Below are the code and all the weights of a small trained network. Each question names an input and a class and asks about switching units off, where a switched-off unit gives its printed mean instead of its output.

import numpy as np


def w(rows, s, z=0):
    codes = np.array(rows[::2]) - 128.0
    scale = np.full(codes.shape[1], s)
    scale[-1] = z or s
    return codes * scale


def norm(h):
    return h / np.sqrt((h * h).mean(-1, keepdims=True) + 1e-5)


def f(y):
    return np.maximum(y, 0)


def log_softmax(a):
    a = a - a.max(-1, keepdims=True)
    return a - np.log(np.exp(a).sum(-1, keepdims=True))


def net(x, mask):
    res = np.array(x, float).reshape(1, 4) / 4 @ E
    u = 0
    for l in range(3):
        y = f(norm(res) @ A[l][:, :-1].T + A[l][:, -1])
        res = res + np.where(mask[u : u + 8], y, B[l][:, -1]) @ B[l][:, :-1]
        u += 8
    return log_softmax(norm(res)[-1] @ U[:, :-1].T + U[:, -1])


A, B = {}, {}
E = w([
[157,74,160,155,97,226,172,128,72,88],'x0',
[116,95,241,113,156,115,123,118,186,79],'x1',
[193,173,164,182,180,122,184,68,147,148],'x2',
[150,144,107,255,121,138,88,181,174,102],'x3',
],0.0077)
A[0] = w([
[63,194,100,119,114,84,122,90,135,116,190],'L0N0',
[131,116,115,175,61,138,116,255,208,100,3],'L0N1',
[154,163,122,224,154,146,138,126,206,121,83],'L0N2',
[133,94,174,104,130,115,105,144,196,41,170],'L0N3',
[35,219,108,115,100,104,65,93,167,100,12],'L0N4',
[134,195,152,103,89,90,107,147,153,163,57],'L0N5',
[109,99,152,78,176,156,158,103,109,142,163],'L0N6',
[124,133,21,123,113,162,162,135,69,94,191],'L0N7',
],0.0061,0.0041)
B[0] = w([
[199,80,134,199,161,254,80,83,85,127,238],'L0N0',
[229,179,135,42,70,103,164,173,176,90,202],'L0N1',
[196,173,143,31,69,118,125,150,180,133,220],'L0N2',
[98,123,169,188,31,39,78,103,49,169,251],'L0N3',
[102,48,59,163,178,192,117,49,162,164,189],'L0N4',
[144,35,115,126,145,199,124,78,135,143,167],'L0N5',
[232,211,132,149,89,146,48,170,178,86,221],'L0N6',
[107,119,216,190,43,40,91,81,113,140,253],'L0N7',
],0.0058,0.0047)
A[1] = w([
[98,129,85,127,194,80,93,141,166,155,2],'L1N0',
[84,106,162,129,147,93,141,131,138,75,25],'L1N1',
[125,119,100,191,128,146,143,186,178,76,11],'L1N2',
[10,72,87,83,109,145,72,233,120,79,101],'L1N3',
[130,105,145,2,131,115,162,68,70,150,75],'L1N4',
[154,123,113,120,131,44,118,111,152,151,230],'L1N5',
[129,90,146,153,88,190,191,157,74,82,9],'L1N6',
[75,116,84,99,113,128,132,176,131,109,168],'L1N7',
],0.0095,0.0022)
B[1] = w([
[87,92,167,147,185,198,146,233,146,133,176],'L1N0',
[68,122,164,234,64,104,114,59,99,121,150],'L1N1',
[141,143,129,53,123,98,96,166,181,118,168],'L1N2',
[174,173,139,130,181,108,254,66,149,93,234],'L1N3',
[181,132,117,190,94,87,86,240,246,106,239],'L1N4',
[69,70,124,84,142,193,171,143,120,111,255],'L1N5',
[40,50,96,79,237,178,119,171,150,152,227],'L1N6',
[190,138,160,171,150,158,192,126,159,187,161],'L1N7',
],0.0083,0.0055)
A[2] = w([
[169,228,154,115,197,124,252,80,152,83,84],'L2N0',
[127,123,159,149,148,77,64,107,85,57,3],'L2N1',
[74,121,196,145,123,94,86,82,94,104,40],'L2N2',
[101,201,1,136,89,101,160,186,8,218,142],'L2N3',
[180,189,129,34,106,114,99,194,136,111,22],'L2N4',
[157,76,157,75,115,220,91,152,56,107,58],'L2N5',
[24,96,120,99,243,148,109,174,145,152,36],'L2N6',
[118,135,121,4,34,157,168,80,94,87,156],'L2N7',
],0.0079,0.0026)
B[2] = w([
[125,117,81,115,139,88,187,135,46,134,228],'L2N0',
[108,121,139,122,107,99,93,96,122,145,151],'L2N1',
[92,111,124,119,75,157,86,75,101,126,183],'L2N2',
[95,84,246,93,91,102,126,87,142,69,209],'L2N3',
[170,145,85,138,133,124,76,143,147,94,220],'L2N4',
[96,186,91,115,194,140,112,109,171,177,216],'L2N5',
[97,143,155,124,187,195,149,122,127,161,254],'L2N6',
[141,153,89,169,183,132,100,67,99,155,168],'L2N7',
],0.012,0.0045)
U = w([
[214,157,110,130,96,112,76,237,235,85,166],'0',
[70,104,147,125,225,223,154,141,180,190,148],'1',
[80,74,223,135,43,96,93,54,110,87,171],'2',
[169,129,88,139,157,80,253,125,58,125,190],'3',
[128,163,37,150,156,148,32,61,92,174,158],'4',
[89,125,83,138,90,115,104,176,80,164,42],'5',
[60,148,80,137,65,114,120,198,73,174,3],'6',
[96,139,83,155,79,138,114,171,84,153,37],'7',
],0.014,0.0065)

Each question gives the input, the list of numbers given to net, and the class t.
The units are the neurons (one row each of A and B). Each row of codes is followed by its name. A weight is (code - 128) times the scale printed after its matrix; where a second scale follows, it is the last column's (A, B and U).
mask holds one flag per neuron, layer by layer. A switched-off neuron (its flag False) gives its mean, the last column of its row in B, instead of its output. The means were averaged over made-up inputs and are rounded, as every weight is.
A unit's drop is (log p(t) with every unit on - log p(t) with that unit switched off) / (log p(t) with every unit on - log p(t) with every unit switched off).
The circuit of an input: a set's keep is (log p(t) with only the set's units on - log p(t) with every unit switched off) / (log p(t) with every unit on - log p(t) with every unit switched off). Starting from the 12 units with the biggest drops (on a tie, the unit counted first), units are removed one at a time, each time the one whose removal leaves the highest keep (on an exact tie, the one counted first), for as long as the keep stays at least 0.8.
circuit, biggest first: the units of the circuit, biggest drop first
k most important neurons: the k neurons with the biggest drops, biggest first
k most important neurons of layer l: the k neurons of layer l with the biggest drops, biggest first
input [3,4,4,-7], class 0: most important neuron of layer 1 : (L1N4)
input [-6,8,-4,0], class 2: 3 most important neurons : (L0N3, L1N6, L1N1)
input [-6,5,-7,-2], class 3: circuit, biggest first : (L1N3, L2N0)
input [7,6,-6,-2], class 1: 2 most important neurons : (L1N6, L0N7)
input [1,-8,4,7], class 2: 4 most important neurons : (L2N3, L1N4, L0N6, L0N7)
input [-2,0,-1,1], class 4: 2 most important neurons of layer 1 : (L1N6, L1N5)
input [1,-3,3,0], class 4: 3 most important neurons of layer 1 : (L1N3, L1N4, L1N5)
input [-5,2,8,7], class 3: circuit, biggest first : (L2N0, L1N4)
input [6,-6,6,-3], class 1: 4 most important neurons : (L1N3, L1N6, L0N3, L2N5)
input [-5,0,1,4], class 1: 2 most important neurons : (L0N6, L1N4)
input [-2,2,2,0], class 4: 3 most important neurons : (L1N4, L1N6, L1N3)
input [-7,-1,8,-4], class 3: 3 most important neurons : (L2N0, L1N6, L0N0)
input [4,-1,-7,-6], class 3: 2 most important neurons of layer 1 : (L1N3, L1N7)
input [-7,-3,7,4], class 1: circuit, biggest first : (L1N5)
input [0,4,-5,-4], class 3: 2 most important neurons : (L1N3, L0N7)
input [8,7,-2,-4], class 1: 3 most important neurons : (L1N6, L0N7, L2N5)
input [0,2,4,1], class 3: 3 most important neurons : (L1N4, L2N0, L1N6)
input [-8,-7,3,-5], class 1: 2 most important neurons : (L1N0, L0N3)
input [-5,-8,4,-7], class 2: 4 most important neurons of layer 0 : (L0N2, L0N1, L0N0, L0N7)
input [7,-5,1,7], class 0: circuit, biggest first : (L1N2)
input [-6,-6,-6,4], class 1: 3 most important neurons of layer 0 : (L0N3, L0N4, L0N6)
input [3,-4,0,2], class 2: 2 most important neurons of layer 0 : (L0N7, L0N0)
